Below is a small trained network, with its code and all its weights. Each question gives an input and a class and asks what happens when units are switched off, that is, made to give their printed mean instead of their output.

import numpy as np


def w(rows, s, z=0):
    codes = np.array(rows[::2]) - 128.0
    scale = np.full(codes.shape[1], s)
    scale[-1] = z or s
    return codes * scale


def f(y):
    return y / 2 * (1 + np.tanh(0.7978845608 * (y + 0.044715 * y**3)))


def log_softmax(a):
    a = a - a.max(-1, keepdims=True)
    return a - np.log(np.exp(a).sum(-1, keepdims=True))


def net(x, mask):
    res = np.array(x, float).reshape(1, 4) / 4 @ E
    y = f(res @ A[0][:, :-1].T + A[0][:, -1])
    res = res + np.where(mask, y, B[0][:, -1]) @ B[0][:, :-1]
    return log_softmax(res[-1] @ U[:, :-1].T + U[:, -1])


A, B = {}, {}
E = w([
[107,113,101,65,162,122,9,128],'x0',
[168,95,183,104,94,65,139,180],'x1',
[159,193,175,56,186,134,176,135],'x2',
[154,220,79,159,35,200,105,111],'x3',
],0.012)
A[0] = w([
[254,192,171,129,162,96,128,165,233],'neuron 0',
[76,175,122,70,123,209,91,136,158],'neuron 1',
[187,152,163,93,120,119,141,116,199],'neuron 2',
[125,196,105,93,124,164,84,112,124],'neuron 3',
[86,188,201,191,31,177,147,133,228],'neuron 4',
[128,120,174,68,148,185,143,95,231],'neuron 5',
[150,182,99,75,152,193,87,96,182],'neuron 6',
[194,64,112,148,189,109,137,233,138],'neuron 7',
[93,153,156,163,199,136,165,67,141],'neuron 8',
[56,133,79,190,170,88,153,63,137],'neuron 9',
[62,178,81,106,165,76,189,127,223],'neuron 10',
[79,142,45,182,225,100,184,90,85],'neuron 11',
[135,167,103,70,155,114,172,162,223],'neuron 12',
[171,181,85,199,126,90,94,209,132],'neuron 13',
[234,141,171,88,220,192,186,147,252],'neuron 14',
[90,143,117,75,163,155,38,155,60],'neuron 15',
[173,106,121,157,96,168,113,184,117],'neuron 16',
[52,135,135,167,22,152,49,80,152],'neuron 17',
[46,91,117,134,204,209,212,74,127],'neuron 18',
],0.0073,0.0016)
B[0] = w([
[152,106,173,184,76,154,124,154,224],'neuron 0',
[139,197,103,126,129,75,100,81,199],'neuron 1',
[174,80,200,151,93,150,156,157,179],'neuron 2',
[66,149,97,116,129,123,68,54,196],'neuron 3',
[135,115,137,151,101,167,105,139,226],'neuron 4',
[119,102,118,121,124,194,140,143,172],'neuron 5',
[62,142,87,117,254,103,87,126,211],'neuron 6',
[133,159,56,102,159,112,91,107,208],'neuron 7',
[135,105,147,133,63,123,161,129,174],'neuron 8',
[116,131,181,195,94,172,151,139,178],'neuron 9',
[175,129,139,114,154,154,155,122,169],'neuron 10',
[150,109,123,160,78,137,183,153,181],'neuron 11',
[122,132,170,109,116,124,133,163,185],'neuron 12',
[111,136,148,102,141,131,153,137,155],'neuron 13',
[137,149,108,190,121,156,138,156,254],'neuron 14',
[59,126,89,92,163,115,116,63,205],'neuron 15',
[136,104,160,117,163,105,159,142,150],'neuron 16',
[114,129,98,144,188,119,132,114,233],'neuron 17',
[173,104,157,166,79,171,204,132,199],'neuron 18',
],0.0079,0.0077)
U = w([
[255,158,209,168,77,179,193,189,254],'0',
[27,165,37,72,234,98,27,72,2],'1',
],0.0058,0.00053)

Each question gives the input, the list of numbers given to net, and the class t.
The units are the neurons (one row each of A and B). Each row of codes is followed by its name. A weight is (code - 128) times the scale printed after its matrix; where a second scale follows, it is the last column's (A, B and U).
mask holds one flag per neuron, in row order. A switched-off neuron (its flag False) gives its mean, the last column of its row in B, instead of its output. The means were averaged over made-up inputs and are rounded, as every weight is.
A unit's drop is (log p(t) with every unit on - log p(t) with that unit switched off) / (log p(t) with every unit on - log p(t) with every unit switched off).
The circuit of an input: a set's keep is (log p(t) with only the set's units on - log p(t) with every unit switched off) / (log p(t) with every unit on - log p(t) with every unit switched off). Starting from the 12 units with the biggest drops (on a tie, the unit counted first), units are removed one at a time, each time the one whose removal leaves the highest keep (on an exact tie, the one counted first), for as long as the keep stays at least 0.8.
circuit, biggest first: the units of the circuit, biggest drop first
top k neurons: the k neurons with the biggest drops, biggest first
drop when u is switched off: that unit's drop, to one decimal
input [2,6,-7,6], class 1: circuit, biggest first -> neuron 17
input [4,5,8,7], class 1: top 2 neurons -> neuron 6; neuron 3
input [6,8,5,6], class 1: top 4 neurons -> neuron 6; neuron 3; neuron 15; neuron 18
input [-5,7,-6,-7], class 1: circuit, biggest first -> neuron 7; neuron 18
input [-4,-5,3,8], class 1: top 2 neurons -> neuron 6; neuron 3
input [-3,-3,-4,5], class 1: top 4 neurons -> neuron 17; neuron 0; neuron 2; neuron 18
input [1,2,3,-6], class 0: top 2 neurons -> neuron 6; neuron 3
input [-2,4,-3,-7], class 1: drop when neuron 15 is switched off -> -0.1
input [0,-1,4,6], class 1: drop when neuron 6 is switched off -> 0.2
input [4,3,7,-5], class 0: drop when neuron 14 is switched off -> 0.1
